Below are the code and all the weights of a small trained network. Each question names an input and a class and asks about switching units off, where a switched-off unit gives its printed mean instead of its output.

import numpy as np


def w(rows, s, z=0):
    codes = np.array(rows[::2]) - 128.0
    scale = np.full(codes.shape[1], s)
    scale[-1] = z or s
    return codes * scale


def norm(h):
    return h / np.sqrt((h * h).mean(-1, keepdims=True) + 1e-5)


def f(y):
    return y / 2 * (1 + np.tanh(0.7978845608 * (y + 0.044715 * y**3)))


def log_softmax(a):
    a = a - a.max(-1, keepdims=True)
    return a - np.log(np.exp(a).sum(-1, keepdims=True))


def net(x, mask):
    res = np.array(x, float).reshape(1, 7) / 4 @ E
    u = 0
    for l in range(2):
        y = f(norm(res) @ A[l][:, :-1].T + A[l][:, -1])
        res = res + np.where(mask[u : u + 7], y, B[l][:, -1]) @ B[l][:, :-1]
        u += 7
    return log_softmax(norm(res)[-1] @ U[:, :-1].T + U[:, -1])


A, B = {}, {}
E = w([
[63,208,179,255,120],'x0',
[124,136,129,124,124],'x1',
[113,130,117,115,117],'x2',
[149,168,157,134,133],'x3',
[67,89,218,89,239],'x4',
[125,74,198,155,14],'x5',
[124,125,126,124,129],'x6',
],0.0081)
A[0] = w([
[98,44,94,66,163,4],'0.n1',
[220,155,39,168,171,206],'0.n2',
[179,48,170,121,61,95],'0.n3',
[160,135,83,100,56,240],'0.n4',
[88,156,45,224,104,194],'0.n5',
[36,84,199,1,178,138],'0.n6',
[180,28,234,56,160,141],'0.n7',
],0.0079,0.0032)
B[0] = w([
[153,231,146,92,114,170],'0.n1',
[167,137,104,42,53,206],'0.n2',
[86,64,238,169,112,180],'0.n3',
[176,62,152,166,98,210],'0.n4',
[163,254,129,200,169,212],'0.n5',
[142,189,128,137,149,253],'0.n6',
[39,212,142,50,101,240],'0.n7',
],0.0088,0.0055)
A[1] = w([
[77,146,123,149,220,68],'1.n1',
[42,162,153,179,172,118],'1.n2',
[159,152,121,176,109,194],'1.n3',
[3,78,154,197,117,54],'1.n4',
[35,136,201,176,151,3],'1.n5',
[125,26,131,117,111,36],'1.n6',
[151,105,142,112,59,134],'1.n7',
],0.012,0.0051)
B[1] = w([
[162,61,121,208,190,193],'1.n1',
[147,9,88,118,77,253],'1.n2',
[73,124,123,118,79,219],'1.n3',
[173,215,98,76,87,182],'1.n4',
[254,137,93,53,133,206],'1.n5',
[93,80,173,124,147,146],'1.n6',
[99,11,183,136,179,192],'1.n7',
],0.0095,0.0055)
U = w([
[219,103,60,55,70,254],'0',
[83,3,176,146,68,68],'1',
[80,196,60,47,230,86],'2',
[90,146,173,32,113,92],'3',
[102,240,11,217,110,70],'4',
[98,148,142,212,41,182],'5',
[194,74,50,202,215,126],'6',
],0.011,0.0034)

Each question gives the input, the list of numbers given to net, and the class t.
The units are the neurons (one row each of A and B). Each row of codes is followed by its name. A weight is (code - 128) times the scale printed after its matrix; where a second scale follows, it is the last column's (A, B and U).
mask holds one flag per neuron, layer by layer. A switched-off neuron (its flag False) gives its mean, the last column of its row in B, instead of its output. The means were averaged over made-up inputs and are rounded, as every weight is.
A unit's drop is (log p(t) with every unit on - log p(t) with that unit switched off) / (log p(t) with every unit on - log p(t) with every unit switched off).
The circuit of an input: a set's keep is (log p(t) with only the set's units on - log p(t) with every unit switched off) / (log p(t) with every unit on - log p(t) with every unit switched off). Starting from the 12 units with the biggest drops (on a tie, the unit counted first), units are removed one at a time, each time the one whose removal leaves the highest keep (on an exact tie, the one counted first), for as long as the keep stays at least 0.8.
circuit, biggest first: the units of the circuit, biggest drop first
k most important neurons: the k neurons with the biggest drops, biggest first
top k neurons in layer l: the k neurons of layer l with the biggest drops, biggest first
drop when u is switched off: that unit's drop, to one decimal
input [5,-5,-2,2,6,8,-1], class 0: top 3 neurons in layer 1	[1.n5; 1.n4; 1.n2]
input [2,7,3,-1,5,-8,7], class 6: circuit, biggest first	[1.n1]
input [-8,4,0,-5,3,4,-7], class 3: circuit, biggest first	[0.n7; 1.n2]
input [2,8,-8,-5,6,-3,-5], class 6: top 2 neurons in layer 1	[1.n1; 1.n2]
input [-1,2,0,-8,2,5,5], class 3: 2 most important neurons	[0.n5; 0.n7]
input [-8,2,3,0,-3,2,2], class 1: circuit, biggest first	[1.n7; 0.n3; 1.n5]
input [0,4,-2,-3,3,6,7], class 3: 2 most important neurons	[0.n7; 0.n5]
input [8,6,6,-7,1,-8,-8], class 6: 3 most important neurons	[1.n1; 1.n2; 0.n7]
input [2,2,3,-3,-2,0,6], class 4: 2 most important neurons	[0.n5; 0.n3]
input [1,-2,5,-2,7,3,-5], class 0: 3 most important neurons	[1.n5; 1.n2; 0.n2]
input [7,-1,-5,-3,2,2,1], class 0: 4 most important neurons	[1.n5; 1.n2; 1.n4; 0.n6]
input [-6,7,-7,-1,4,4,-8], class 3: 2 most important neurons	[0.n7; 0.n3]
input [2,1,8,8,1,-5,7], class 6: 3 most important neurons	[0.n7; 1.n1; 0.n1]
input [-8,1,-7,8,2,8,-4], class 3: 3 most important neurons	[0.n7; 1.n2; 1.n1]
input [-3,-3,7,1,1,-1,2], class 2: most important neuron	[1.n2]
input [5,6,7,3,1,1,1], class 0: 2 most important neurons	[1.n2; 1.n5]
input [0,5,-1,-6,6,7,-7], class 3: top 2 neurons in layer 0	[0.n7; 0.n5]
input [-6,2,3,-8,-8,6,-3], class 1: drop when 1.n7 is switched off	0.1
input [-7,0,-4,2,7,7,-1], class 3: drop when 0.n7 is switched off	0.3
input [-2,0,-1,5,-7,7,-4], class 1: drop when 1.n7 is switched off	0.2
input [2,-3,3,-4,5,3,1], class 0: drop when 1.n5 is switched off	0.2
input [3,4,1,-3,1,6,-8], class 0: top neuron in layer 0	[0.n2]
